Below are the code and all the weights of a small trained network. Each question names an input and a target symbol and asks about switching units off, where a switched-off unit gives its printed mean instead of its output.

import numpy as np


def w(rows, s, z=0):
    codes = np.array(rows[::2]) - 128.0
    scale = np.full(codes.shape[1], s)
    scale[-1] = z or s
    return codes * scale


def norm(h):
    return h / np.sqrt((h * h).mean(-1, keepdims=True) + 1e-5)


def f(y):
    return np.maximum(y, 0)


def softmax(a):
    e = np.exp(a - a.max(-1, keepdims=True))
    return e / e.sum(-1, keepdims=True)


def log_softmax(a):
    a = a - a.max(-1, keepdims=True)
    return a - np.log(np.exp(a).sum(-1, keepdims=True))


def net(x, mask):
    ids = ['ΘΩαδηλξ'.index(c) for c in x.split()]
    T = len(ids)
    res = E[ids] + P[:T]
    u = 0
    for l in range(3):
        q, k, v = (norm(res) @ M[l].T for M in (Q, K, V))
        z = softmax(np.where(np.tri(T) > 0, q @ k.T / 4**0.5, -1e9)) @ v
        res = res + np.where(mask[u], z, O[l][:, -1]) @ O[l][:, :-1]
        u += 1
        y = f(norm(res) @ A[l][:, :-1].T + A[l][:, -1])
        res = res + np.where(mask[u : u + 8], y, B[l][:, -1]) @ B[l][:, :-1]
        u += 8
    return log_softmax(norm(res)[-1] @ U[:, :-1].T + U[:, -1])


Q, K, V, O, A, B = {}, {}, {}, {}, {}, {}
E = w([
[73,67,217,76,56],'Θ',
[68,44,172,92,106],'Ω',
[89,68,88,163,109],'α',
[139,117,199,164,100],'δ',
[234,153,164,105,214],'η',
[97,247,150,111,126],'λ',
[52,209,252,206,156],'ξ',
],0.014)
P = w([
[20,100,55,78,169],'0',
[219,115,44,133,33],'1',
[192,99,2,194,60],'2',
[192,93,184,184,133],'3',
[167,109,154,191,85],'4',
[171,120,140,193,185],'5',
[142,122,128,186,124],'6',
[153,133,147,166,182],'7',
[111,125,118,153,125],'8',
[92,111,91,167,104],'9',
[116,115,72,164,177],'10',
[88,92,65,146,142],'11',
[130,96,37,137,185],'12',
],0.0065)
Q[0] = w([
[174,154,152,197,75],'0.h1',
[159,5,132,146,149],'0.h1',
[145,86,99,101,104],'0.h1',
[141,182,78,1,171],'0.h1',
],0.008)
K[0] = w([
[89,216,121,158,181],'0.h1',
[252,133,110,149,151],'0.h1',
[193,111,93,126,62],'0.h1',
[50,158,177,254,95],'0.h1',
],0.0066)
V[0] = w([
[254,101,129,103,172],'0.h1',
[193,124,102,96,110],'0.h1',
[50,198,133,138,78],'0.h1',
[169,225,80,78,91],'0.h1',
],0.0064)
O[0] = w([
[126,69,145,123,34,254],'0.h1',
[1,103,171,209,103,163],'0.h1',
[197,111,179,153,237,36],'0.h1',
[171,215,165,178,58,118],'0.h1',
],0.0092,0.0055)
A[0] = w([
[80,103,34,108,101,65],'0.n1',
[250,109,208,94,209,86],'0.n2',
[165,192,108,97,111,5],'0.n3',
[60,132,86,254,96,26],'0.n4',
[74,114,118,99,154,13],'0.n5',
[83,96,181,148,167,248],'0.n6',
[143,47,119,145,158,96],'0.n7',
[153,170,151,131,190,104],'0.n8',
],0.012,0.002)
B[0] = w([
[116,137,162,143,128,162],'0.n1',
[33,78,137,139,77,247],'0.n2',
[254,156,125,123,64,139],'0.n3',
[98,119,172,72,112,171],'0.n4',
[169,119,119,173,152,136],'0.n5',
[98,170,73,171,60,158],'0.n6',
[128,58,140,113,88,158],'0.n7',
[200,61,159,50,77,169],'0.n8',
],0.0092,0.012)
Q[1] = w([
[157,126,206,199,19],'1.h1',
[56,68,86,42,139],'1.h1',
[254,230,79,81,127],'1.h1',
[108,163,91,189,212],'1.h1',
],0.009)
K[1] = w([
[110,172,254,113,119],'1.h1',
[89,133,58,87,247],'1.h1',
[193,109,32,139,68],'1.h1',
[31,70,113,200,38],'1.h1',
],0.0079)
V[1] = w([
[86,55,78,222,95],'1.h1',
[42,88,80,217,39],'1.h1',
[210,119,61,125,19],'1.h1',
[70,78,201,255,27],'1.h1',
],0.0067)
O[1] = w([
[115,131,14,49,142,160],'1.h1',
[101,125,137,122,176,211],'1.h1',
[255,104,12,165,133,180],'1.h1',
[149,209,91,66,145,255],'1.h1',
],0.0075)
A[1] = w([
[91,115,183,129,85,215],'1.n1',
[49,252,129,216,133,131],'1.n2',
[63,96,120,135,151,250],'1.n3',
[209,135,185,80,156,181],'1.n4',
[203,157,61,81,64,211],'1.n5',
[146,144,74,60,166,169],'1.n6',
[94,116,186,170,165,241],'1.n7',
[139,140,78,94,126,14],'1.n8',
],0.012,0.0017)
B[1] = w([
[195,131,108,163,114,254],'1.n1',
[166,126,133,34,68,143],'1.n2',
[205,227,186,196,128,205],'1.n3',
[254,153,102,170,78,152],'1.n4',
[11,62,132,159,126,241],'1.n5',
[195,191,196,147,70,166],'1.n6',
[184,165,121,197,52,141],'1.n7',
[74,79,191,163,88,154],'1.n8',
],0.008,0.0084)
Q[2] = w([
[62,95,102,140,208],'2.h1',
[152,149,139,176,245],'2.h1',
[50,151,46,128,158],'2.h1',
[127,167,170,79,215],'2.h1',
],0.011)
K[2] = w([
[90,195,131,201,2],'2.h1',
[102,78,97,101,37],'2.h1',
[169,80,166,114,70],'2.h1',
[176,75,102,236,95],'2.h1',
],0.0089)
V[2] = w([
[161,106,219,128,166],'2.h1',
[116,201,145,147,110],'2.h1',
[140,93,2,196,143],'2.h1',
[199,138,76,56,66],'2.h1',
],0.012)
O[2] = w([
[89,78,191,125,253,127],'2.h1',
[164,182,106,113,172,224],'2.h1',
[101,106,63,225,142,2],'2.h1',
[100,148,152,110,9,67],'2.h1',
],0.011,0.0064)
A[2] = w([
[179,146,206,135,140,167],'2.n1',
[106,98,11,152,149,252],'2.n2',
[107,142,142,98,241,65],'2.n3',
[138,36,152,62,139,142],'2.n4',
[124,90,144,142,68,119],'2.n5',
[47,76,131,164,135,98],'2.n6',
[74,68,184,71,104,146],'2.n7',
[51,71,75,42,139,253],'2.n8',
],0.012,0.0041)
B[2] = w([
[94,76,138,144,138,199],'2.n1',
[91,249,143,122,148,201],'2.n2',
[180,63,36,131,79,155],'2.n3',
[83,176,128,89,90,212],'2.n4',
[142,126,85,107,115,230],'2.n5',
[84,41,192,112,137,163],'2.n6',
[91,120,117,189,168,254],'2.n7',
[34,120,90,143,128,216],'2.n8',
],0.012,0.0085)
U = w([
[151,175,154,35,140,201],'Θ',
[152,45,73,117,186,78],'Ω',
[118,177,125,206,190,169],'α',
[7,55,136,149,142,205],'δ',
[142,124,28,121,34,18],'η',
[203,68,175,208,110,251],'λ',
[102,127,221,170,152,22],'ξ',
],0.011,0.003)

Each question gives the input, a string of symbols that net reads in full, and the target symbol t.
The units are the heads (4 rows each of Q, K, V and O) and the neurons (one row each of A and B). Each row of codes is followed by its name. A weight is (code - 128) times the scale printed after its matrix; where a second scale follows, it is the last column's (O, A, B and U).
mask holds one flag per unit, layer by layer, with each layer's heads first. A switched-off unit (its flag False) gives its mean, the last column of its rows in O or B, instead of its output. The means were averaged over made-up inputs and are rounded, as every weight is.
A unit's drop is (log p(t) with every unit on - log p(t) with that unit switched off) / (log p(t) with every unit on - log p(t) with every unit switched off).
The circuit of an input: a set's keep is (log p(t) with only the set's units on - log p(t) with every unit switched off) / (log p(t) with every unit on - log p(t) with every unit switched off). Starting from the 12 units with the biggest drops (on a tie, the unit counted first), units are removed one at a time, each time the one whose removal leaves the highest keep (on an exact tie, the one counted first), for as long as the keep stays at least 0.8.
units of the circuit, in order: the units of the circuit, biggest drop first
most important unit: the unit with the biggest drop
top k neurons: the k neurons with the biggest drops, biggest first
top k neurons in layer l: the k neurons of layer l with the biggest drops, biggest first
input η η η η α η δ δ η λ Ω Ω, target η: most important unit : 0.n3
input Θ η Ω δ η η Θ α η Θ, target Θ: top 3 neurons : 1.n5; 0.n6; 1.n3
input Θ η Θ η, target Θ: top 2 neurons in layer 0 : 0.n2; 0.n6
input α Θ Ω Θ δ Θ α η η η η, target α: top 2 neurons : 1.n3; 2.n2
input Θ η Θ δ η Ω δ α, target Θ: top 4 neurons in layer 0 : 0.n6; 0.n8; 0.n2; 0.n1
input Θ η ξ ξ η α η α Ω α η, target Θ: units of the circuit, in order : 2.h1; 1.h1; 1.n5
input Θ η Θ η ξ η Ω δ η δ, target Θ: units of the circuit, in order : 2.h1; 1.h1; 0.n2
input α η η η η, target α: top 3 neurons in layer 0 : 0.n2; 0.n8; 0.n1
input α η Θ η δ, target α: top 2 neurons in layer 0 : 0.n8; 0.n2
input Θ η Θ η Θ η Ω λ, target Θ: units of the circuit, in order : 0.h1; 2.n7
input Θ Ω η Θ η η α δ η Θ Ω, target Θ: top 3 neurons : 1.n5; 0.n6; 1.n3
input ξ Θ Θ η η, target ξ: top 2 neurons : 0.n2; 1.n5
input ξ Θ η η η η, target ξ: units of the circuit, in order : 0.h1; 1.h1
input α α η, target δ: most important unit : 0.n2
input Θ Ω δ Θ ξ η Θ, target Θ: units of the circuit, in order : 2.h1; 1.h1; 0.n2
input α η Θ η η η Θ ξ, target α: top 2 neurons in layer 2 : 2.n4; 2.n5
input α η ξ Θ η η η η η η δ η δ, target α: top 3 neurons in layer 1 : 1.n1; 1.n3; 1.n5
input η η α η η η δ Ω Θ λ, target λ: top 3 neurons in layer 0 : 0.n8; 0.n2; 0.n6
input η ξ Ω λ Θ η, target η: top 3 neurons in layer 0 : 0.n2; 0.n8; 0.n3
input η η η, target δ: most important unit : 1.n5
input α Θ Θ η η Θ η Θ Θ Ω, target α: top 3 neurons in layer 0 : 0.n8; 0.n1; 0.n2
input Ω α α α η Θ η α Θ, target Ω: top 2 neurons : 1.n3; 0.n2
input Ω Ω ξ η η Θ δ η η, target Ω: top 4 neurons : 0.n8; 1.n3; 1.n5; 0.n6
input η λ Θ η Θ α, target η: top 3 neurons in layer 0 : 0.n1; 0.n8; 0.n7
input Ω Ω δ η Θ λ η, target Ω: top 4 neurons : 0.n8; 1.n3; 1.n5; 0.n2
input α Θ λ Ω η η η η Θ α α, target α: top 2 neurons : 0.n8; 1.n3
